Below are the code and all the weights of a small trained network. Each question names an input and a class and asks about switching units off, where a switched-off unit gives its printed mean instead of its output.

import numpy as np


def w(rows, s, z=0):
    codes = np.array(rows[::2]) - 128.0
    scale = np.full(codes.shape[1], s)
    scale[-1] = z or s
    return codes * scale


def norm(h):
    return h / np.sqrt((h * h).mean(-1, keepdims=True) + 1e-5)


def f(y):
    return y / 2 * (1 + np.tanh(0.7978845608 * (y + 0.044715 * y**3)))


def log_softmax(a):
    a = a - a.max(-1, keepdims=True)
    return a - np.log(np.exp(a).sum(-1, keepdims=True))


def net(x, mask):
    res = np.array(x, float).reshape(1, 7) / 4 @ E
    u = 0
    for l in range(2):
        y = f(norm(res) @ A[l][:, :-1].T + A[l][:, -1])
        res = res + np.where(mask[u : u + 8], y, B[l][:, -1]) @ B[l][:, :-1]
        u += 8
    return log_softmax(norm(res)[-1] @ U[:, :-1].T + U[:, -1])


A, B = {}, {}
E = w([
[141,115,183,106,169,234,236,97],'x0',
[28,139,194,39,250,129,51,119],'x1',
[183,118,154,62,99,151,216,253],'x2',
[160,116,90,216,191,112,179,73],'x3',
[47,33,99,102,134,81,124,159],'x4',
[103,57,155,157,68,168,19,177],'x5',
[175,15,139,238,114,146,129,99],'x6',
],0.0058)
A[0] = w([
[79,29,153,101,147,113,139,153,158],'0.n1',
[147,203,66,127,134,139,166,91,4],'0.n2',
[147,126,116,77,89,176,225,123,90],'0.n3',
[173,111,137,139,103,127,111,121,27],'0.n4',
[160,117,86,132,251,50,180,90,199],'0.n5',
[65,131,124,135,148,137,27,112,167],'0.n6',
[151,152,96,72,77,119,79,237,99],'0.n7',
[192,254,121,92,88,128,100,40,150],'0.n8',
],0.0089,0.0034)
B[0] = w([
[194,254,105,97,97,53,96,154,209],'0.n1',
[122,138,77,135,173,124,237,78,157],'0.n2',
[122,47,195,235,159,82,95,82,201],'0.n3',
[167,105,77,172,131,165,214,151,124],'0.n4',
[134,205,147,142,147,128,101,148,253],'0.n5',
[104,38,170,191,61,60,82,84,241],'0.n6',
[131,140,79,72,109,215,207,184,225],'0.n7',
[181,241,74,68,161,219,107,194,241],'0.n8',
],0.0074,0.0051)
A[1] = w([
[139,137,87,108,255,120,205,140,128],'1.n1',
[160,136,103,144,139,87,48,44,102],'1.n2',
[207,63,111,179,123,184,202,83,239],'1.n3',
[186,48,167,245,64,112,200,83,148],'1.n4',
[164,126,111,184,143,113,31,145,252],'1.n5',
[221,209,99,104,155,143,112,155,141],'1.n6',
[166,115,90,106,183,123,210,72,173],'1.n7',
[200,48,151,145,116,128,243,197,191],'1.n8',
],0.0095,0.0033)
B[1] = w([
[189,167,148,136,130,109,144,108,189],'1.n1',
[109,112,132,193,131,157,162,138,191],'1.n2',
[121,122,152,182,145,67,67,132,230],'1.n3',
[40,129,138,130,173,89,96,124,254],'1.n4',
[71,136,133,93,197,112,104,177,224],'1.n5',
[151,105,133,154,129,198,193,147,225],'1.n6',
[124,166,159,127,102,68,107,80,170],'1.n7',
[11,131,154,169,202,185,99,180,218],'1.n8',
],0.012,0.0082)
U = w([
[116,104,127,7,70,92,85,172,134],'0',
[153,84,125,147,110,122,124,126,26],'1',
[159,74,158,160,96,146,156,135,21],'2',
[147,61,107,117,99,143,140,104,3],'3',
[99,169,86,92,115,204,159,215,193],'4',
[199,206,124,158,132,83,209,81,180],'5',
[34,120,147,169,164,77,66,140,209],'6',
],0.013,0.0041)

Each question gives the input, the list of numbers given to net, and the class t.
The units are the neurons (one row each of A and B). Each row of codes is followed by its name. A weight is (code - 128) times the scale printed after its matrix; where a second scale follows, it is the last column's (A, B and U).
mask holds one flag per neuron, layer by layer. A switched-off neuron (its flag False) gives its mean, the last column of its row in B, instead of its output. The means were averaged over made-up inputs and are rounded, as every weight is.
A unit's drop is (log p(t) with every unit on - log p(t) with that unit switched off) / (log p(t) with every unit on - log p(t) with every unit switched off).
The circuit of an input: a set's keep is (log p(t) with only the set's units on - log p(t) with every unit switched off) / (log p(t) with every unit on - log p(t) with every unit switched off). Starting from the 12 units with the biggest drops (on a tie, the unit counted first), units are removed one at a time, each time the one whose removal leaves the highest keep (on an exact tie, the one counted first), for as long as the keep stays at least 0.8.
units of the circuit, in order: the units of the circuit, biggest drop first
top k neurons: the k neurons with the biggest drops, biggest first
k most important neurons of layer l: the k neurons of layer l with the biggest drops, biggest first
drop of u: that unit's drop, to one decimal
input [-2,6,0,-1,8,-3,-7], class 0: units of the circuit, in order : 1.n8, 1.n4, 1.n3, 1.n2
input [-3,2,-8,-1,0,-2,-8], class 4: units of the circuit, in order : 0.n8
input [-7,2,-4,-3,-5,3,-6], class 4: units of the circuit, in order : 0.n8, 1.n6
input [-3,0,3,7,7,-5,6], class 5: units of the circuit, in order : 0.n6, 1.n1
input [5,2,-1,-7,7,2,3], class 0: 3 most important neurons of layer 1 : 1.n8, 1.n4, 1.n3
input [4,-1,2,5,-4,-8,6], class 6: 2 most important neurons of layer 0 : 0.n3, 0.n1
input [-4,-5,4,-7,6,2,6], class 4: 3 most important neurons of layer 0 : 0.n7, 0.n6, 0.n1
input [8,-7,5,-6,8,-2,-8], class 6: top 2 neurons : 0.n3, 0.n8
input [5,5,0,7,0,-5,8], class 5: top 3 neurons : 0.n5, 0.n6, 1.n1
input [-3,7,-3,6,-4,-4,-6], class 5: 3 most important neurons of layer 1 : 1.n8, 1.n1, 1.n4
input [-3,3,-1,-7,1,1,-7], class 0: top 2 neurons : 0.n6, 1.n8
input [3,0,-1,-5,3,4,1], class 0: top 2 neurons : 0.n1, 1.n8
input [4,-4,8,-3,-6,-8,2], class 6: top 2 neurons : 0.n3, 1.n8
input [-3,3,4,-1,-6,5,0], class 4: units of the circuit, in order : 0.n7
input [-5,2,0,-5,1,7,1], class 0: top 2 neurons : 0.n7, 1.n8
input [-3,-5,-4,-8,-6,-8,4], class 4: top 2 neurons : 0.n8, 1.n6
input [1,-8,-5,1,1,-1,-7], class 5: drop of 0.n2 : 0.3
input [-1,3,2,3,7,6,-5], class 0: drop of 0.n7 : 0.1
input [-1,-5,8,-5,2,-8,4], class 6: drop of 0.n7 : 0.0
input [3,4,6,0,2,5,-6], class 4: top neuron : 0.n7
